Below is a small trained network, with its code and all its weights. Each question gives an input and a class and asks what happens when units are switched off, that is, made to give their printed mean instead of their output.

import numpy as np


def w(rows, s, z=0):
    codes = np.array(rows[::2]) - 128.0
    scale = np.full(codes.shape[1], s)
    scale[-1] = z or s
    return codes * scale


def f(y):
    return np.maximum(y, 0)


def log_softmax(a):
    a = a - a.max(-1, keepdims=True)
    return a - np.log(np.exp(a).sum(-1, keepdims=True))


def net(x, mask):
    res = np.array(x, float).reshape(1, 3) / 4 @ E
    y = f(res @ A[0][:, :-1].T + A[0][:, -1])
    res = res + np.where(mask, y, B[0][:, -1]) @ B[0][:, :-1]
    return log_softmax(res[-1] @ U[:, :-1].T + U[:, -1])


A, B = {}, {}
E = w([
[54,225,147,170,189,193,238,56,192],'x0',
[102,22,74,222,83,17,160,49,145],'x1',
[100,33,27,9,255,104,231,200,148],'x2',
],0.0088)
A[0] = w([
[63,6,78,212,39,45,166,21,125,110],'N1',
[75,189,112,117,127,146,147,110,206,246],'N2',
[151,173,198,173,65,129,114,98,99,91],'N3',
[80,70,69,129,169,88,168,210,163,119],'N4',
[136,234,187,9,102,246,99,186,124,89],'N5',
[167,54,62,127,61,81,65,176,107,94],'N6',
[203,98,60,131,90,116,76,190,52,122],'N7',
[58,182,165,204,224,182,201,38,212,79],'N8',
[208,134,196,59,183,145,76,148,66,133],'N9',
[111,19,1,57,152,112,204,203,139,106],'N10',
[138,157,109,124,48,141,53,62,100,228],'N11',
[155,72,125,147,145,92,13,192,90,63],'N12',
[156,89,76,114,199,149,202,128,121,75],'N13',
[179,179,201,226,52,106,116,53,91,90],'N14',
[28,84,134,111,70,70,56,68,203,103],'N15',
[104,57,106,143,87,103,139,36,180,79],'N16',
[238,94,134,99,132,93,68,177,87,120],'N17',
[132,123,61,76,154,106,191,206,164,98],'N18',
],0.0071,0.012)
B[0] = w([
[29,62,145,156,204,152,42,223,74,234],'N1',
[193,59,102,157,133,111,188,117,75,250],'N2',
[118,162,176,70,93,150,122,117,183,186],'N3',
[116,130,168,102,68,170,145,169,166,198],'N4',
[61,110,134,143,199,138,1,211,91,231],'N5',
[152,155,74,164,104,84,96,135,96,194],'N6',
[209,166,67,180,122,75,167,59,163,196],'N7',
[187,202,46,247,117,62,101,112,193,224],'N8',
[93,79,100,167,168,132,105,219,90,195],'N9',
[133,136,170,96,84,162,142,147,178,243],'N10',
[126,88,165,96,87,184,227,135,103,243],'N11',
[151,195,77,151,101,99,26,87,194,171],'N12',
[123,211,121,106,90,169,124,108,216,172],'N13',
[131,158,195,74,63,183,147,140,240,217],'N14',
[127,123,111,127,155,152,114,205,158,164],'N15',
[71,160,142,181,139,135,39,193,139,165],'N16',
[168,143,106,182,149,115,132,93,153,195],'N17',
[126,153,144,85,74,167,118,142,165,193],'N18',
],0.009,0.013)
U = w([
[118,154,151,21,52,166,114,141,194,87],'0',
[46,97,107,133,219,128,36,182,98,97],'1',
[225,171,39,196,125,52,96,113,157,95],'2',
[193,8,111,93,128,131,209,136,60,252],'3',
[121,118,109,55,119,64,131,57,82,101],'4',
],0.011,0.015)

Each question gives the input, the list of numbers given to net, and the class t.
The units are the neurons (one row each of A and B). Each row of codes is followed by its name. A weight is (code - 128) times the scale printed after its matrix; where a second scale follows, it is the last column's (A, B and U).
mask holds one flag per neuron, in row order. A switched-off neuron (its flag False) gives its mean, the last column of its row in B, instead of its output. The means were averaged over made-up inputs and are rounded, as every weight is.
A unit's drop is (log p(t) with every unit on - log p(t) with that unit switched off) / (log p(t) with every unit on - log p(t) with every unit switched off).
The circuit of an input: a set's keep is (log p(t) with only the set's units on - log p(t) with every unit switched off) / (log p(t) with every unit on - log p(t) with every unit switched off). Starting from the 12 units with the biggest drops (on a tie, the unit counted first), units are removed one at a time, each time the one whose removal leaves the highest keep (on an exact tie, the one counted first), for as long as the keep stays at least 0.8.
circuit, biggest first: the units of the circuit, biggest drop first
unit that matters most: the unit with the biggest drop
top k neurons: the k neurons with the biggest drops, biggest first
drop of u: that unit's drop, to one decimal
input [5,-2,-4], class 2: unit that matters most -> N8
input [-4,7,6], class 1: top 2 neurons -> [N1 N14]
input [3,3,3], class 3: circuit, biggest first -> [N5 N12]
input [5,8,7], class 1: top 3 neurons -> [N1 N14 N16]
input [2,4,-4], class 0: top 2 neurons -> [N14 N5]
input [-3,8,-7], class 1: top 3 neurons -> [N1 N16 N10]
input [4,-5,-1], class 1: top 2 neurons -> [N5 N7]
input [-5,-4,0], class 2: top 4 neurons -> [N1 N7 N17 N12]
input [-2,1,3], class 3: top 3 neurons -> [N14 N8 N3]
input [4,0,-1], class 2: top 3 neurons -> [N8 N1 N11]
input [4,-7,-6], class 1: top 2 neurons -> [N5 N10]
input [-8,0,8], class 0: top 4 neurons -> [N10 N4 N8 N18]
input [3,5,3], class 1: top 2 neurons -> [N1 N11]
input [7,0,2], class 2: circuit, biggest first -> [N8]
input [1,3,-4], class 0: drop of N5 -> 0.2
input [3,-8,0], class 1: drop of N5 -> 0.1
input [-4,8,-6], class 1: drop of N1 -> 2.3
